Below are the code and all the weights of a small trained network. Each question names an input and a class and asks about switching units off, where a switched-off unit gives its printed mean instead of its output.

import numpy as np


def w(rows, s, z=0):
    codes = np.array(rows[::2]) - 128.0
    scale = np.full(codes.shape[1], s)
    scale[-1] = z or s
    return codes * scale


def f(y):
    return np.maximum(y, 0)


def log_softmax(a):
    a = a - a.max(-1, keepdims=True)
    return a - np.log(np.exp(a).sum(-1, keepdims=True))


def net(x, mask):
    res = np.array(x, float).reshape(1, 5) / 4 @ E
    y = f(res @ A[0][:, :-1].T + A[0][:, -1])
    res = res + np.where(mask, y, B[0][:, -1]) @ B[0][:, :-1]
    return log_softmax(res[-1] @ U[:, :-1].T + U[:, -1])


A, B = {}, {}
E = w([
[67,218,215,113,70,83,121,137,90,233,179],'x0',
[69,110,20,117,105,51,156,102,139,101,245],'x1',
[150,118,115,39,18,159,172,201,213,132,121],'x2',
[87,73,196,103,86,184,13,60,173,77,177],'x3',
[123,208,134,39,144,79,62,189,75,3,108],'x4',
],0.0066)
A[0] = w([
[98,182,159,157,107,99,143,129,141,216,147,46],'N0',
[170,152,102,55,67,166,168,183,187,118,116,146],'N1',
[193,116,222,124,160,138,124,163,107,138,39,61],'N2',
[73,118,54,104,100,70,117,112,113,106,207,32],'N3',
[112,116,117,107,47,148,153,172,168,110,98,48],'N4',
[170,203,52,155,182,53,254,213,87,166,52,102],'N5',
[88,187,193,126,100,77,114,131,122,183,154,46],'N6',
[194,68,58,137,189,159,153,112,189,49,100,26],'N7',
[106,149,150,201,184,116,129,79,79,104,134,13],'N8',
[131,139,134,218,188,44,97,62,73,111,95,53],'N9',
[198,59,62,131,180,155,135,127,173,48,97,44],'N10',
[120,130,126,202,201,114,104,80,59,129,113,12],'N11',
[173,208,116,74,148,97,121,162,75,83,129,77],'N12',
[116,180,127,70,124,73,84,171,93,55,106,9],'N13',
[104,206,181,112,88,102,125,151,83,202,164,59],'N14',
[63,61,203,102,101,177,9,59,187,63,183,144],'N15',
[158,120,129,65,79,117,177,178,191,139,122,80],'N16',
[178,74,87,164,156,176,120,137,124,71,111,17],'N17',
[58,191,192,149,85,115,112,98,137,205,152,94],'N18',
[96,166,132,69,119,92,65,151,89,69,95,77],'N19',
[46,97,34,103,133,55,153,73,161,115,195,83],'N20',
[118,56,122,192,134,155,190,41,183,245,126,56],'N21',
[70,179,176,111,81,94,138,130,99,191,165,49],'N22',
[155,163,66,138,180,87,229,200,99,180,84,76],'N23',
[100,134,23,138,92,84,169,140,96,92,206,110],'N24',
[105,215,111,52,172,120,109,153,133,39,103,42],'N25',
[182,33,66,143,150,148,129,107,167,82,80,38],'N26',
[82,182,169,69,71,105,120,117,95,191,135,71],'N27',
[170,152,189,151,117,186,91,149,113,150,11,75],'N28',
[145,63,133,172,105,166,177,101,193,218,143,52],'N29',
[137,136,150,54,134,74,99,182,108,69,105,62],'N30',
[148,144,146,65,33,172,158,182,165,139,138,88],'N31',
[164,106,124,84,60,130,138,204,187,123,103,76],'N32',
[197,131,201,140,154,186,122,129,130,164,58,73],'N33',
[165,155,185,103,159,163,114,141,124,148,59,60],'N34',
[115,186,143,60,149,108,87,167,93,51,121,62],'N35',
[122,81,140,99,75,151,175,183,194,145,125,32],'N36',
[151,104,114,84,73,102,137,161,159,134,141,4],'N37',
[107,100,163,166,220,83,89,86,68,138,139,1],'N38',
[158,151,170,103,133,196,146,128,118,135,82,71],'N39',
],0.0065,0.0024)
B[0] = w([
[120,91,66,110,141,165,169,170,94,74,69,181],'N0',
[119,145,133,220,188,61,55,82,93,98,179,205],'N1',
[91,191,159,112,79,90,191,72,174,154,152,196],'N2',
[115,200,176,86,64,115,177,76,174,140,125,188],'N3',
[137,164,93,164,173,72,61,99,98,136,138,169],'N4',
[127,47,201,49,162,112,47,181,227,199,80,253],'N5',
[68,117,69,114,135,138,161,192,78,58,75,185],'N6',
[58,143,54,108,112,117,169,186,87,52,57,210],'N7',
[137,156,98,171,167,47,70,91,96,139,151,177],'N8',
[132,147,126,157,149,54,68,91,86,144,157,200],'N9',
[56,140,66,112,107,111,181,185,73,61,39,210],'N10',
[128,152,105,183,135,67,78,99,100,126,165,188],'N11',
[186,110,93,126,144,204,134,138,132,165,157,189],'N12',
[195,118,79,154,112,201,147,104,109,175,141,191],'N13',
[78,104,66,125,160,129,163,196,96,48,62,198],'N14',
[122,38,207,19,190,125,53,167,225,217,30,255],'N15',
[137,135,118,179,173,57,59,97,105,130,161,185],'N16',
[66,149,64,109,117,120,144,174,93,82,71,180],'N17',
[94,123,76,106,130,170,158,184,95,59,33,202],'N18',
[203,85,95,125,129,219,161,142,92,196,184,192],'N19',
[90,210,211,88,42,131,205,52,176,157,159,211],'N20',
[255,115,56,139,128,228,167,133,89,196,179,232],'N21',
[74,127,85,101,117,141,154,178,86,73,69,190],'N22',
[115,48,192,54,166,123,78,164,208,215,90,218],'N23',
[93,177,211,84,43,97,193,53,194,144,150,205],'N24',
[175,120,111,154,112,225,151,107,97,170,137,198],'N25',
[77,139,74,118,134,147,157,200,93,65,54,201],'N26',
[82,117,61,148,131,136,125,205,100,70,50,188],'N27',
[95,227,172,96,25,78,199,53,165,121,142,204],'N28',
[242,94,74,140,137,216,152,122,65,172,192,205],'N29',
[207,121,75,134,113,191,141,104,119,153,187,187],'N30',
[90,141,111,192,164,58,62,108,76,130,159,193],'N31',
[128,158,111,198,177,47,80,89,103,127,161,186],'N32',
[99,181,160,130,40,121,193,74,179,134,158,196],'N33',
[95,171,158,99,71,108,177,64,166,135,132,179],'N34',
[216,93,85,148,124,206,173,120,123,182,166,199],'N35',
[145,145,78,170,179,67,76,80,66,152,150,176],'N36',
[138,156,107,181,134,63,94,89,115,145,140,156],'N37',
[118,161,95,184,146,66,53,100,95,137,146,188],'N38',
[96,159,143,117,66,94,151,84,162,121,157,168],'N39',
],0.0054,0.0079)
U = w([
[67,123,72,122,116,148,173,211,73,17,62,106],'0',
[245,98,97,154,114,254,161,121,96,163,203,118],'1',
[91,212,207,104,25,93,200,56,191,117,165,119],'2',
[124,153,120,225,178,29,4,94,81,109,181,113],'3',
[123,12,208,39,166,128,43,180,228,165,85,119],'4',
[129,87,209,147,158,131,135,177,143,73,178,255],'5',
],0.0091,0.0087)

Each question gives the input, the list of numbers given to net, and the class t.
The units are the neurons (one row each of A and B). Each row of codes is followed by its name. A weight is (code - 128) times the scale printed after its matrix; where a second scale follows, it is the last column's (A, B and U).
mask holds one flag per neuron, in row order. A switched-off neuron (its flag False) gives its mean, the last column of its row in B, instead of its output. The means were averaged over made-up inputs and are rounded, as every weight is.
A unit's drop is (log p(t) with every unit on - log p(t) with that unit switched off) / (log p(t) with every unit on - log p(t) with every unit switched off).
The circuit of an input: a set's keep is (log p(t) with only the set's units on - log p(t) with every unit switched off) / (log p(t) with every unit on - log p(t) with every unit switched off). Starting from the 12 units with the biggest drops (on a tie, the unit counted first), units are removed one at a time, each time the one whose removal leaves the highest keep (on an exact tie, the one counted first), for as long as the keep stays at least 0.8.
units of the circuit, in order: the units of the circuit, biggest drop first
most important unit: the unit with the biggest drop
top k neurons: the k neurons with the biggest drops, biggest first
drop when u is switched off: that unit's drop, to one decimal
input [3,-6,5,2,5], class 2: units of the circuit, in order -> (N28)
input [2,6,-1,-5,-4], class 2: top 2 neurons -> (N20 N15)
input [6,2,6,-4,2], class 0: top 3 neurons -> (N14 N22 N27)
input [-7,-8,6,-3,5], class 2: units of the circuit, in order -> (N28 N2)
input [5,2,5,-6,-7], class 1: top 3 neurons -> (N21 N29 N15)
input [-5,-8,-7,8,3], class 2: top 4 neurons -> (N28 N33 N2 N5)
input [-2,8,-4,-5,7], class 2: top 4 neurons -> (N24 N20 N3 N21)
input [4,-3,-7,-8,-2], class 4: top 2 neurons -> (N5 N23)
input [-6,-8,4,-3,-6], class 2: top 2 neurons -> (N28 N33)
input [-1,-4,0,-5,4], class 4: top 3 neurons -> (N5 N23 N21)
input [-1,7,-7,-4,-5], class 2: top 2 neurons -> (N20 N24)
input [3,-2,7,7,-1], class 3: top 2 neurons -> (N31 N5)
input [4,-7,4,-6,0], class 2: top 2 neurons -> (N28 N15)
input [-2,2,-4,-7,-3], class 4: units of the circuit, in order -> (N5)
input [-5,0,-6,-4,3], class 3: top 2 neurons -> (N9 N11)
input [8,8,2,-1,6], class 0: top 2 neurons -> (N14 N27)
input [-8,-8,4,3,-2], class 0: top 3 neurons -> (N26 N10 N7)
input [-1,-5,8,-7,-7], class 3: drop when N1 is switched off -> 0.3
input [7,2,-4,8,-5], class 4: drop when N7 is switched off -> 0.3
input [3,6,8,2,-4], class 3: drop when N26 is switched off -> 0.0
input [1,7,-5,2,-4], class 2: most important unit -> N20
input [-2,8,-3,2,7], class 2: drop when N24 is switched off -> 0.8
